How the items are linked:
from | * + @ % ^
q14 | q566 q617 q351 q724 q620
q222 | q392 q52 q341 q554 q604
q724 | q617 q351 q656 q276 q14
q301 | q277 q534 q179 q890 q294
q21 | q504 q533 q94 q110 q329
q809 | q293 q186 q801 q979 q544
q846 | q14 q724 q276 q57 q450
q596 | q260 q318 q963 q893 q659
q229 | q276 q780 q951 q946 q57
q958 | q206 q285 q717 q392 q744
q329 | q890 q504 q533 q21 q112
q201 | q703 q99 q194 q486 q339
q164 | q438 q605 q746 q104 q482
q890 | q534 q179 q116 q504 q301
q504 | q179 q116 q367 q533 q890
q116 | q339 q201 q486 q367 q179
q318 | q466 q830 q44 q963 q260
q590 | q973 q561 q208 q511 q517
q620 | q951 q566 q617 q14 q946
q715 | q175 q83 q559 q321 q592
q420 | q496 q804 q604 q175 q312
q533 | q116 q367 q981 q94 q504
q768 | q979 q482 q164 q117 q397
q705 | q545 q659 q596 q901 q774
q117 | q482 q164 q104 q389 q768
q438 | q555 q112 q329 q605 q801
q617 | q271 q765 q638 q351 q566
q314 | q340 q968 q750 q686 q333
q454 | q757 q758 q340 q333 q208
q112 | q301 q890 q504 q329 q555
q804 | q744 q958 q392 q604 q496
q782 | q355 q450 q846 q466 q289
q194 | q592 q715 q321 q443 q99
q615 | q893 q27 q361 q373 q105
q963 | q830 q44 q633 q228 q318
q973 | q314 q686 q543 q561 q585
q321 | q83 q559 q46 q418 q715
q765 | q511 q410 q172 q638 q271
q172 | q454 q333 q314 q585 q410
q99 | q678 q592 q715 q194 q703
q511 | q561 q208 q454 q410 q590
q496 | q690 q744 q958 q804 q46
q690 | q341 q546 q206 q744 q554
q271 | q590 q511 q410 q765 q82
q46 | q554 q690 q744 q496 q559
q946 | q780 q951 q566 q620 q229
q780 | q656 q68 q82 q951 q276
q389 | q164 q104 q293 q544 q117
q555 | q294 q301 q890 q112 q986
q951 | q68 q82 q271 q566 q780
q717 | q774 q705 q901 q303 q285
q277 | q981 q769 q394 q534 q94
q962 | q443 q506 q914 q463 q665
q96 | q901 q105 q615 q95 q303
q528 | q21 q110 q294 q986 q746
q260 | q782 q466 q830 q318 q550
q543 | q750 q477 q824 q757 q686
q381 | q172 q585 q973 q517 q638
q94 | q367 q981 q769 q277 q533
q769 | q665 q962 q463 q394 q981
q801 | q986 q555 q112 q438 q186
q757 | q477 q824 q407 q758 q543
q83 | q604 q222 q554 q559 q175
q397 | q809 q979 q482 q768 q280
q186 | q528 q986 q555 q801 q293
q394 | q962 q463 q703 q339 q769
q914 | q418 q312 q420 q678 q506
q289 | q633 q355 q450 q782 q228
q410 | q208 q454 q333 q172 q511
q544 | q104 q293 q186 q809 q389
q105 | q596 q893 q27 q615 q901
q686 | q968 q750 q477 q543 q314
q392 | q285 q717 q303 q52 q958
q830 | q846 q57 q229 q44 q466
q604 | q958 q392 q52 q222 q804
q638 | q410 q172 q585 q381 q765
q554 | q52 q341 q546 q690 q222
q824 | q117 q389 q544 q407 q477
q373 | q27 q361 q550 q545 q615
q592 | q420 q175 q83 q715 q678
q981 | q486 q665 q962 q769 q367
q351 | q765 q638 q381 q656 q617
q52 | q717 q303 q96 q341 q392
q285 | q140 q774 q705 q717 q206
q175 | q804 q604 q222 q83 q420
q585 | q333 q314 q686 q973 q172
q678 | q312 q420 q175 q592 q914
q746 | q329 q21 q110 q528 q605
q355 | q946 q620 q14 q450 q633
q703 | q914 q678 q592 q99 q463
q546 | q96 q95 q140 q206 q341
q361 | q228 q289 q782 q550 q27
q303 | q705 q901 q105 q96 q717
q774 | q373 q545 q659 q705 q140
q482 | q801 q438 q605 q164 q979
q750 | q397 q768 q117 q477 q968
q744 | q546 q206 q285 q958 q690
q561 | q686 q543 q757 q208 q973
q339 | q463 q703 q99 q201 q394
q605 | q112 q329 q21 q746 q438
q333 | q758 q340 q968 q314 q454
q208 | q543 q757 q758 q454 q561
q280 | q544 q809 q979 q397 q407
q407 | q389 q544 q809 q280 q824
q140 | q615 q373 q545 q774 q95
q545 | q361 q550 q260 q659 q373
q534 | q769 q394 q339 q179 q277
q340 | q407 q280 q397 q968 q758
q758 | q824 q407 q280 q340 q757
q228 | q44 q633 q355 q289 q963
q986 | q110 q294 q301 q555 q528
q27 | q963 q228 q289 q361 q893
q57 | q724 q276 q780 q229 q846
q968 | q280 q397 q768 q750 q340
q104 | q605 q746 q528 q293 q164
q566 | q82 q271 q765 q617 q951
q206 | q95 q140 q774 q285 q546
q550 | q289 q782 q466 q260 q361
q463 | q506 q914 q678 q703 q962
q276 | q351 q656 q68 q780 q724
q294 | q94 q277 q534 q301 q110
q559 | q222 q554 q690 q46 q83
q418 | q559 q46 q496 q312 q321
q477 | q768 q117 q389 q824 q750
q517 | q585 q973 q561 q590 q381
q312 | q46 q496 q804 q420 q418
q179 | q394 q339 q201 q116 q534
q665 | q194 q443 q506 q962 q486
q486 | q99 q194 q443 q665 q201
q506 | q321 q418 q312 q914 q443
q68 | q381 q517 q590 q82 q656
q466 | q450 q846 q57 q830 q782
q443 | q715 q321 q418 q506 q194
q979 | q186 q801 q438 q482 q809
q633 | q229 q946 q620 q355 q44
q656 | q638 q381 q517 q68 q351
q450 | q620 q14 q724 q846 q355
q893 | q318 q963 q228 q27 q596
q659 | q550 q260 q318 q596 q545
q44 | q57 q229 q946 q633 q830
q82 | q517 q590 q511 q271 q68
q95 | q105 q615 q373 q140 q96
q110 | q533 q94 q277 q294 q21
q367 | q201 q486 q665 q981 q116
q901 | q659 q596 q893 q105 q705
q293 | q746 q528 q986 q186 q104
q341 | q303 q96 q95 q546 q52

In the rows, zero is written as 491.

The rows follow the links: the fewer symbols apart two items are, the more alike their rows tend to be.

Each row is also shifted at random along 11 hidden directions that mean nothing.

Some items, each with a row of numbers:
q367 [ 440  614  432  609  422  529  489  506  477  472  407  329  427  462  411  415  589  347  398  620  490  603  403  565  589  491  621  506  679  440  407  459  324  365  473  585  510  513  545  512  465  432  463  582  584  483  442  540  558  455  644  461  385  498  565  388  530  561  528  501  555  526  489  504  522  518  416  449]
q95 [ 328  434  523  530  518  448  541  363  650  512  506  596  507  511  425  466  427  577  561  390  509  573  516  488  464  590  534  421  350  420  449  562  507  380  379  514  611  455  549  493  475  645  644  409  461  485  621  478  479  563  500  594  525  559  436  416  431  273  495  481  520  406  466  475  555  503  648  350]
q517 [ 419  327  292  366  524  329  469  567  477  539  463  501  577  469  561  579  482  487  543  458  423  731  563  462  464  449  427  438  375  493  568  349  513  578  499  442  463  445  433  530  529  566  437  593  297  375  524  411  522  519  429  571  458  486  307  534  465  546  570  511  383  465  507  520  378  506  598  572]
q555 [ 145  454  484  234  542  591  473  452  442  538  494  560  532  505  466  547  457  542  477  402  473  482  524  593  460  350  470  549  332  431  595  519  676  681  560  532  502  545  533  628  487  538  477  433  405  363  436  362  629  448  315  472  397  395  493  633  522  455  590  500  448  640  427  493  461  469  613  493]
q361 [ 383  565  579  452  454  455  513  384  497  478  597  456  362  581  500  405  489  424  537  412  601  333  524  571  489  505  393  664  488  486  424  514  551  390  459  529  549  465  447  403  470  490  625  533  403  385  531  422  629  495  609  525  417  429  466  400  352  405  492  649  625  458  414  342  584  439  585  256]
q554 [ 294  422  418  612  434  461  551  502  461  454  529  445  420  505  466  465  477  351  545  583  537  511  440  513  511  550  523  475  494  400  577  353  431  362  500  400  525  454  529  444  559  496  503  591  484  444  600  509  580  496  645  612  522  540  495  446  446  454  445  560  528  512  511  452  597  593  416  455]
q665 [ 359  488  410  404  352  523  516  526  445  502  548  472  517  393  499  547  454  495  428  512  540  439  406  470  538  343  380  409  523  548  636  392  554  532  503  487  548  434  596  497  489  453  449  573  517  377  508  463  480  442  403  547  402  386  470  478  561  540  539  466  443  564  461  465  474  496  470  582]
q482 [ 669  542  644  502  496  576  362  541  630  471  497  470  579  436  558  512  544  425  495  494  536  469  453  495  557  496  500  535  582  505  395  605  512  450  514  481  547  522  442  580  479  502  519  578  462  611  399  517  555  321  551  344  500  539  545  494  479  487  523  438  556  406  488  562  401  519  394  564]
q744 [ 471  392  395  375  460  395  559  323  351  466  560  532  432  428  497  417  364  539  484  411  597  473  490  630  536  329  325  514  502  549  619  402  586  745  412  556  524  465  530  425  436  478  587  539  550  356  534  396  582  456  269  495  361  510  471  692  424  468  479  591  390  610  479  308  551  403  530  283]
q534 [ 443  441  392  442  521  462  510  628  315  430  512  485  479  464  494  527  466  519  562  537  471  300  462  489  528  552  362  555  485  339  609  398  441  691  601  478  432  604  533  458  477  411  439  489  536  390  383  401  494  570  304  510  549  440  504  686  542  525  472  507  387  510  586  509  544  565  517  539]
q638 [ 849  467  484  506  521  380  455  496  745  478  454  537  515  534  464  459  563  413  555  401  559  586  502  519  601  460  473  433  554  497  341  541  352  503  475  512  479  467  410  538  416  661  631  608  361  471  467  511  616  428  622  405  472  583  375  419  429  469  559  594  493  372  498  464  430  402  538  408]
q901 [ 352  474  456  653  558  462  551  513  432  523  459  519  460  522  626  455  435  505  528  498  394  564  495  495  358  621  598  539  544  505  497  469  387  397  472  498  429  583  488  385  471  418  523  344  549  572  555  464  484  529  545  610  554  517  575  516  488  481  429  436  534  562  547  486  544  552  361  495]
q769 [ 570  525  516  340  500  507  436  516  499  467  493  521  508  480  446  489  443  525  474  470  601  412  420  629  642  402  455  531  433  376  551  524  550  633  593  531  554  549  550  636  476  526  514  600  408  387  414  399  602  456  375  444  449  490  458  596  471  438  544  570  507  517  549  523  493  467  555  453]
q962 [ 556  566  596  493  442  548  440  507  686  449  486  566  536  505  433  469  481  522  450  518  615  503  384  543  643  479  581  442  517  420  442  609  441  383  502  598  579  520  576  604  464  544  589  561  476  512  489  555  540  469  537  494  481  573  513  412  511  382  515  487  592  454  547  534  479  473  522  502]
q303 [ 445  535  715  581  497  600  451  376  635  447  579  610  495  557  466  472  430  524  494  422  550  378  470  451  466  546  570  400  479  539  531  645  573  373  486  421  594  504  516  551  478  561  578  440  539  612  593  559  406  437  578  557  600  551  522  405  474  284  486  414  611  532  477  441  547  488  434  478]
q293 [ 369  562  551  459  431  600  413  447  546  542  461  379  537  385  525  499  562  399  408  522  508  569  474  521  510  379  502  518  561  563  410  509  568  423  440  502  567  420  486  559  511  490  452  585  490  549  464  509  553  332  564  380  355  438  543  417  490  565  538  477  534  487  378  540  401  488  408  509]
q585 [ 577  539  659  405  524  562  361  419  484  424  506  560  457  597  527  453  529  464  426  512  560  444  557  546  514  367  520  558  591  610  472  587  576  600  530  541  390  521  379  543  477  418  469  544  502  606  457  605  525  416  500  395  474  571  560  569  493  562  452  542  545  640  494  399  418  354  413  510]
q981 [ 467  498  419  491  458  462  479  515  526  453  507  451  538  374  473  537  467  521  436  469  501  479  424  473  588  463  386  420  552  486  556  476  457  590  495  516  573  516  582  548  431  512  500  584  521  419  454  437  439  469  378  513  434  440  429  521  530  471  587  477  436  462  495  509  493  501  517  499]
q373 [ 563  569  552  603  507  486  533  445  469  516  508  464  430  508  577  430  454  509  457  455  466  478  485  509  421  570  554  595  567  582  430  558  463  373  447  540  485  537  465  392  447  406  554  387  533  550  508  467  493  476  562  509  485  477  553  452  444  468  462  476  589  490  482  444  545  484  409  416]
q116 [ 484  533  525  500  514  556  435  585  534  406  504  507  481  566  418  488  520  384  518  513  521  402  410  549  604  520  566  491  550  343  558  530  409  528  646  480  496  633  531  623  460  520  519  563  465  426  410  454  613  429  562  493  537  515  516  525  525  418  572  499  550  564  569  501  536  543  466  528]
q52 [ 945  521  557  569  565  512  422  432  491  445  379  588  497  594  317  313  456  405  561  528  519  684  423  663  616  493  828  293  558  352  458  527  353  498  509  464  533  568  494  660  467  598  537  493  613  566  485  567  497  407  568  390  631  769  560  522  455  348  483  310  520  639  682  484  506  525  403  396]
q110 [ 363  562  556  487  442  626  560  541  500  496  524  456  421  448  517  510  544  442  500  511  553  115  438  479  488  427  315  619  549  465  462  482  480  549  559  472  430  477  529  379  490  429  507  450  550  499  416  476  608  468  519  409  459  342  628  509  533  604  413  641  486  491  409  489  574  471  370  502]
q774 [ 762  434  369  503  539  403  624  477  424  638  358  509  484  406  465  411  418  541  603  455  481  540  461  595  450  441  512  412  375  395  445  353  431  562  461  407  482  390  517  412  534  594  495  387  515  476  525  409  503  542  439  424  549  511  491  533  422  525  385  502  372  462  547  558  540  514  426  372]
q44 [ 640  527  542  418  396  495  461  432  516  467  645  589  516  509  462  498  491  456  556  298  507  317  514  371  460  342  301  241  616  676  579  456  541  585  464  399  546  436  486  464  361  579  572  501  581  387  508  473  351  372  464  529  507  383  393  392  514  414  620  318  414  599  430  278  435  408  533  478]
q765 [ 600  564  615  381  563  502  337  492  410  471  498  474  465  580  621  508  468  524  351  500  496  510  552  574  494  414  553  656  484  635  542  597  665  574  625  505  407  574  359  621  524  362  374  569  346  561  449  481  505  438  479  452  454  486  467  578  453  567  516  573  613  599  509  498  415  390  416  563]
q615 [ 407  558  611  488  501  493  529  426  301  469  585  485  393  559  589  438  407  617  450  496  505  345  541  514  393  620  469  754  462  558  468  585  611  425  433  607  459  568  451  333  482  280  518  344  543  516  496  468  439  595  398  542  497  465  581  557  438  449  370  503  599  489  495  405  567  476  551  391]
q289 [ 506  586  528  509  591  349  409  362  564  564  380  496  487  404  667  398  425  605  481  403  538  596  540  628  523  444  422  551  546  555  357  516  468  541  409  586  537  446  465  483  424  516  557  549  445  583  544  418  445  536  431  500  400  511  442  492  368  499  463  609  540  463  510  504  453  361  468  277]
q466 [ 392  452  408  487  496  385  459  507  486  516  545  577  551  462  655  511  445  489  567  355  423  553  537  425  418  442  370  350  615  629  588  390  448  556  468  465  494  515  482  449  376  526  551  502  498  425  545  395  415  436  437  643  492  423  405  482  494  472  596  360  428  608  509  376  414  472  471  521]
q208 [ 559  543  648  441  499  594  380  430  481  433  493  532  503  608  449  469  556  483  402  553  483  577  563  473  483  459  641  503  538  596  434  624  570  458  468  556  431  519  394  561  501  416  429  478  542  619  466  656  428  451  525  409  498  588  558  479  537  513  473  398  551  582  485  457  394  420  496  562]
q318 [ 650  552  479  335  462  468  462  443  308  536  516  447  426  579  412  389  479  388  532  430  500  524  517  613  492  382  540  477  451  489  530  406  587  509  522  438  535  471  433  543  497  515  468  529  436  316  469  385  535  423  518  459  463  446  425  448  396  459  576  419  517  623  504  380  485  481  568  358]
q986 [ 405  475  497  490  482  544  511  559  635  521  484  569  577  409  608  526  511  511  532  421  510  438  448  473  492  455  395  519  606  515  414  539  398  539  451  605  465  552  535  430  380  501  621  425  540  516  421  455  619  399  435  441  431  458  583  549  551  532  509  468  447  472  459  494  428  480  442  546]
q544 [ 459  463  566  515  525  525  407  543  590  468  541  470  563  379  714  583  492  466  469  447  508  390  487  466  488  481  343  628  603  601  501  555  545  584  537  458  474  556  435  495  458  441  512  570  435  607  426  443  587  328  469  413  451  457  535  615  481  567  515  568  510  442  444  523  429  496  315  595]
q914 [ 449  488  461  515  440  529  554  532  524  473  490  547  512  539  429  494  461  557  423  553  493  606  416  485  520  545  661  459  469  463  514  548  435  364  463  619  500  555  590  512  483  456  526  412  533  464  516  547  499  537  486  570  487  549  532  462  575  429  493  403  531  515  548  511  498  523  550  571]
q117 [ 606  318  417  537  570  382  492  624  646  463  500  547  610  404  588  580  510  469  657  423  467  488  505  414  517  617  326  514  504  396  450  484  365  611  489  450  468  566  455  453  438  598  598  523  414  502  415  416  604  449  426  439  561  553  443  640  471  469  509  519  370  295  522  553  443  574  508  547]
q351 [ 458  481  423  429  549  366  504  467  502  550  463  447  462  458  625  539  468  594  401  414  465  533  565  507  445  442  369  617  426  619  478  504  557  577  505  535  431  453  428  461  482  473  465  513  332  475  508  408  491  562  434  514  379  389  374  515  439  587  506  686  487  424  421  509  467  373  525  452]
q782 [ 367  599  600  671  615  468  354  394  467  413  398  516  414  573  428  361  540  421  616  550  450  419  572  481  493  602  543  345  601  360  445  453  338  493  526  358  482  480  448  526  491  545  435  543  638  651  566  598  259  623  615  578  679  601  508  412  447  413  422  471  524  593  578  465  572  484  416  346]
q809 [ 352  299  348  339  443  441  497  579  404  460  617  492  584  459  489  593  509  416  619  445  445  511  538  394  457  515  310  494  445  448  596  382  548  604  452  460  520  531  467  459  470  515  510  531  439  291  420  385  576  418  343  490  472  448  413  619  509  471  596  381  335  446  460  423  418  603  667  562]
q389 [ 378  510  625  471  666  558  272  451  485  483  406  419  594  409  587  590  441  586  345  515  381  636  550  531  486  541  605  585  373  508  560  653  720  592  602  395  559  571  435  773  580  471  286  563  378  693  455  449  374  434  386  423  512  516  461  637  457  468  555  472  561  488  494  710  422  521  408  596]
q768 [ 365  425  580  518  509  577  404  493  603  370  603  486  534  585  363  582  584  358  533  463  426  471  540  357  489  644  529  452  458  430  536  609  543  441  539  380  559  577  440  629  503  581  499  530  442  483  456  528  503  403  593  482  580  528  433  460  505  323  625  394  518  430  426  475  492  589  596  572]
q511 [ 476  467  569  402  353  557  447  439  447  353  733  535  440  591  497  535  564  349  462  412  556  239  550  356  467  312  270  448  706  766  621  477  597  620  501  457  417  481  396  402  393  413  524  579  565  414  470  569  509  315  517  479  426  403  491  492  554  549  569  469  457  665  371  187  444  381  458  562]
q392 [ 620  515  629  484  393  513  455  414  633  489  593  510  552  460  485  496  410  541  430  444  602  555  418  497  553  499  546  448  425  566  507  598  645  296  416  490  690  431  538  578  516  541  574  564  420  500  578  510  466  393  533  521  476  534  433  373  425  321  532  419  617  392  471  498  470  501  531  475]
q321 [ 499  544  593  517  512  584  532  415  582  488  493  530  436  462  545  508  387  596  319  445  591  320  402  599  539  367  493  574  479  587  590  626  590  605  598  511  478  525  563  553  490  465  515  473  473  578  525  475  566  440  465  468  431  449  549  575  497  497  456  696  575  568  453  507  596  381  293  487]

Start, symbols taken left to right, then the item you end at.
Answers are names.
[ 502  344  335  531  522  375  632  525  495  501  499  523  472  382  577  538  363  579  506  442  537  386  425  530  516  474  324  532  420  459  640  400  457  684  543  446  460  496  569  411  494  511  541  495  444  438  537  369  585  536  355  550  487  463  450  671  470  511  429  694  393  445  523  508  606  496  397  467]
^ + ^ * * @ * +: q27
[ 601  568  632  503  468  632  487  573  674  468  573  513  545  437  508  594  498  534  453  396  533  197  403  410  529  496  391  507  514  533  498  654  528  504  584  457  537  554  541  548  437  522  546  457  480  519  398  453  504  390  489  417  517  370  518  467  553  442  557  490  530  400  434  547  502  492  431  603]
@ + * ^ @ % ^ % %: q592
[ 500  525  514  486  404  550  569  517  437  469  514  496  454  516  386  484  458  580  425  608  546  422  422  473  522  544  563  521  396  431  495  525  514  366  464  566  505  471  576  442  553  401  468  426  550  473  509  574  440  609  462  516  509  506  553  447  547  473  394  489  531  442  521  533  555  514  557  527]
% @ + % ^ + @ @ ^: q105
[ 532  593  621  529  445  563  426  496  429  407  559  387  353  638  418  488  605  334  463  587  520  246  540  415  483  498  474  556  533  527  479  485  533  398  605  351  416  433  368  469  580  422  365  593  463  528  486  613  446  507  723  470  556  438  489  350  462  567  441  608  597  503  438  436  550  458  425  512]
* @ * % @ ^ % + +: q104
[ 470  509  551  474  568  463  377  541  468  485  532  571  523  588  588  491  442  438  584  408  449  512  513  513  455  532  554  444  489  479  601  484  525  473  606  382  519  588  440  601  471  535  494  526  389  460  518  394  476  435  550  610  599  498  419  478  430  375  588  381  576  605  578  460  463  537  461  527]
* % * ^ % % % *: q780
[ 405  454  562  617  495  453  553  436  584  443  591  623  512  505  590  484  411  616  535  403  489  458  503  392  413  666  456  502  555  575  461  603  437  389  347  600  521  569  529  347  384  458  676  335  587  562  566  510  412  539  433  618  550  552  534  494  496  341  449  389  523  430  502  404  521  501  540  455]
+ % ^ ^ % * * % @ ^: q633
[ 150  540  408  417  462  586  510  388  509  614  359  388  498  397  429  465  562  417  404  502  446  707  492  598  474  313  578  474  483  481  416  442  523  469  426  550  538  393  548  567  507  557  447  500  498  453  488  462  610  410  535  418  289  407  536  424  518  580  571  511  465  576  350  540  447  464  490  422]
* ^ % ^ + @ +: q486
[ 280  424  329  639  419  462  624  445  480  478  507  390  433  435  419  526  474  466  385  529  432  595  443  435  469  543  526  426  490  529  593  426  443  404  439  470  533  454  594  447  517  486  473  486  536  437  592  492  467  528  550  610  425  448  451  421  533  473  523  526  468  475  424  477  604  545  462  486]
* + @ % % @ ^ + % %: q361
[ 567  451  409  485  512  375  459  540  313  416  496  435  445  583  436  475  553  480  534  590  417  557  592  411  472  617  487  523  493  447  463  426  426  499  466  508  399  512  395  425  508  401  397  514  506  452  460  555  365  650  459  520  555  552  430  513  491  543  451  461  434  445  554  458  474  509  645  496]
+ + + ^ ^ % @ ^: q477
[ 678  466  542  762  519  460  501  462  646  378  492  526  451  452  438  439  471  415  578  523  579  339  409  466  600  594  463  356  612  396  500  480  300  508  520  343  531  480  533  477  475  586  575  588  594  630  562  575  449  483  613  510  646  637  512  487  450  397  409  578  492  420  561  486  633  535  301  417]
@ % + + + * ^ *: q466
[ 567  430  477  603  549  351  538  570  505  464  574  568  506  483  654  501  412  581  629  397  465  376  509  414  420  706  351  567  528  486  484  500  400  484  457  504  473  594  472  330  409  460  624  401  485  490  500  393  447  566  421  601  606  498  469  557  433  400  454  465  487  367  562  447  536  550  511  463]
+ ^ ^ * % @ @ % @ +: q590
[ 578  435  561  552  574  539  385  563  503  408  468  618  530  599  508  506  553  407  578  547  448  456  542  409  464  495  551  370  595  485  529  487  399  585  591  379  353  549  394  532  493  495  428  498  567  648  477  636  433  462  553  469  670  625  548  557  561  536  436  410  444  622  584  481  423  495  338  656]
+ * + ^ % ^ % + @ ^: q438
[ 308  487  444  585  425  556  536  527  522  419  483  560  459  588  375  436  536  384  513  582  508  536  416  492  544  499  630  361  623  393  528  445  293  405  494  560  457  549  584  488  448  493  551  482  620  456  521  598  561  504  605  588  520  579  581  432  597  449  498  420  501  634  550  420  538  530  465  537]
% @ ^ + * %: q222
[ 536  438  556  481  506  497  462  424  630  407  583  483  535  476  462  544  535  493  457  392  490  484  537  423  518  556  397  566  527  566  424  663  538  550  415  560  536  552  442  519  409  532  604  500  461  497  415  481  552  400  435  386  428  507  457  550  483  401  586  496  480  364  393  438  461  459  614  454]
+ + ^ ^ % @ + % %: q504
